Small tables with named rows and columns. After each table, cells are looked up by row and column.

sezibe =
	gapopu	lalato	ter	lekina	nobiper	molo
fup	4.5	5.7	6.9	6.8	7.4	7.3
leg	5.4	5.1	2.3	2.3	2.5	1.5
sekepos	7.4	6.1	7.0	7.1	7.2	3.8
fode	5.9	6.0	5.3	4.9	6.2	7.4
lil	4.9	6.3	4.9	7.0	7.3	7.7

What is the lalato of sekepos in sezibe?
6.1
What is the lekina of leg in sezibe?
2.3
What is the nobiper of fode in sezibe?
6.2
What is the molo of sekepos in sezibe?
3.8
What is the ter of fode in sezibe?
5.3
What is the gapopu of fode in sezibe?
5.9
What is the lekina of lil in sezibe?
7.0
What is the ter of leg in sezibe?
2.3
What is the ter of fup in sezibe?
6.9
What is the ter of lil in sezibe?
4.9
What is the nobiper of fup in sezibe?
7.4
Row with the largest ter: sekepos

tumeg.tsv
	tere	meze	mavin	ril	kipoku	sedo	petu
mudum	86	494	294	468	346	165	317
kekov	484	409	305	285	205	384	336
mifi	465	537	414	353	730	418	317
fofal	503	515	349	256	568	587	99
zut	276	940	262	401	649	131	663
pip	67	28	403	449	245	266	190
filir	408	303	349	401	488	367	481
sif	522	197	566	160	447	536	754
dunon	105	367	185	478	3	64	572
fibol	219	515	534	247	467	435	445
feza	674	431	468	295	609	570	408

fofal, petu -> 99
mudum, tere -> 86
zut, mavin -> 262
mifi, meze -> 537
zut, petu -> 663
mudum, mavin -> 294
mifi, petu -> 317
Which row has the largest mavin? sif

pimebef =
	pufel	bamemop	vop	kad	mun	balave
dativub	5700	3157	5917	7186	4988	7635
lukogam	3918	3566	5716	6137	5476	6461
kezeto	4148	4965	4660	3710	4214	7170
kem	5895	4575	6440	5196	2494	4613
nat	6183	6092	6446	2589	4480	4529
seri	6357	4253	3450	3924	5385	5510
digu	4659	5229	5651	4908	3022	3668
rasaper	3259	3888	5828	5712	5904	7214
sobed	6457	4674	5543	7144	3145	4573
duted	4832	3847	5835	4343	5491	3163
kudimi	3256	3052	5574	4298	5841	6897
sas	2248	3971	3965	6150	5289	3367
dese	4426	3830	5345	6095	5974	5543
nas	1888	5840	2749	2643	4284	7005

What is the bamemop of nat in pimebef?
6092
What is the balave of kudimi in pimebef?
6897
What is the bamemop of duted in pimebef?
3847
What is the balave of kezeto in pimebef?
7170
What is the vop of seri in pimebef?
3450
What is the pufel of duted in pimebef?
4832
What is the kad of seri in pimebef?
3924
What is the bamemop of kezeto in pimebef?
4965
What is the balave of nat in pimebef?
4529
What is the balave of kem in pimebef?
4613
What is the pufel of kudimi in pimebef?
3256
What is the kad of sas in pimebef?
6150
What is the pufel of seri in pimebef?
6357
What is the vop of nas in pimebef?
2749
Which row has the largest balave? dativub

rigi.tsv
	zab	vir	nuzo	pebos	ziresot	rir	vop	zif
vanatu	2.214	-0.726	-2.204	-3.632	0.783	-2.064	7.466	-1.348
vezale	1.302	-0.248	-3.384	0.954	1.912	-2.269	6.761	-4.164
mimata	-1.305	0.673	3.533	0.526	-1.360	2.608	-6.883	3.887
fasa	1.464	-0.611	2.369	-7.048	-1.733	0.702	0.653	4.876
sidut	0.524	0.133	-3.502	3.632	2.300	-1.894	5.086	-5.086
memom	-2.064	1.136	2.036	4.953	-0.154	2.213	-6.878	0.816
nos	2.397	-0.879	-1.448	-5.124	0.286	-1.785	6.965	-0.043
taliruz	1.724	-0.712	1.922	-7.295	-1.553	0.336	1.742	4.449
begabu	2.050	-0.823	1.195	-7.389	-1.238	-0.189	3.187	3.666

What is the rir of taliruz in rigi? 0.336
What is the vir of taliruz in rigi? -0.712
What is the vir of mimata in rigi? 0.673
What is the pebos of begabu in rigi? -7.389
What is the zif of begabu in rigi? 3.666
What is the vir of begabu in rigi? -0.823
What is the zab of sidut in rigi? 0.524
What is the vir of fasa in rigi? -0.611
What is the nuzo of sidut in rigi? -3.502
What is the rir of memom in rigi? 2.213
What is the nuzo of fasa in rigi? 2.369
What is the nuzo of taliruz in rigi? 1.922

nined =
|  | bulesu | regup | koni | belot | zuremud | tuv | tuz | mazuga |
|---|---|---|---|---|---|---|---|---|
| vas | 39 | 53 | 69 | 88 | 39 | 70 | 39 | 64 |
| rupabik | 58 | 45 | 44 | 68 | 65 | 43 | 62 | 60 |
| vorep | 31 | 45 | 78 | 72 | 48 | 61 | 47 | 70 |
| poseve | 56 | 53 | 51 | 62 | 53 | 55 | 51 | 53 |
| lavi | 45 | 32 | 58 | 21 | 83 | 23 | 84 | 70 |
| zovona | 53 | 48 | 53 | 52 | 60 | 47 | 61 | 58 |
| dinipo | 77 | 69 | 30 | 43 | 48 | 57 | 48 | 30 |
| vud | 65 | 63 | 41 | 94 | 40 | 68 | 35 | 46 |
| gizesod | 58 | 65 | 54 | 41 | 42 | 61 | 43 | 39 |
| mopu | 61 | 46 | 42 | 16 | 75 | 30 | 77 | 52 |

vud, regup: 63
zovona, bulesu: 53
lavi, zuremud: 83
dinipo, bulesu: 77
mopu, belot: 16
rupabik, belot: 68
zovona, tuz: 61
poseve, zuremud: 53
gizesod, belot: 41
Which row has the largest koni? vorep

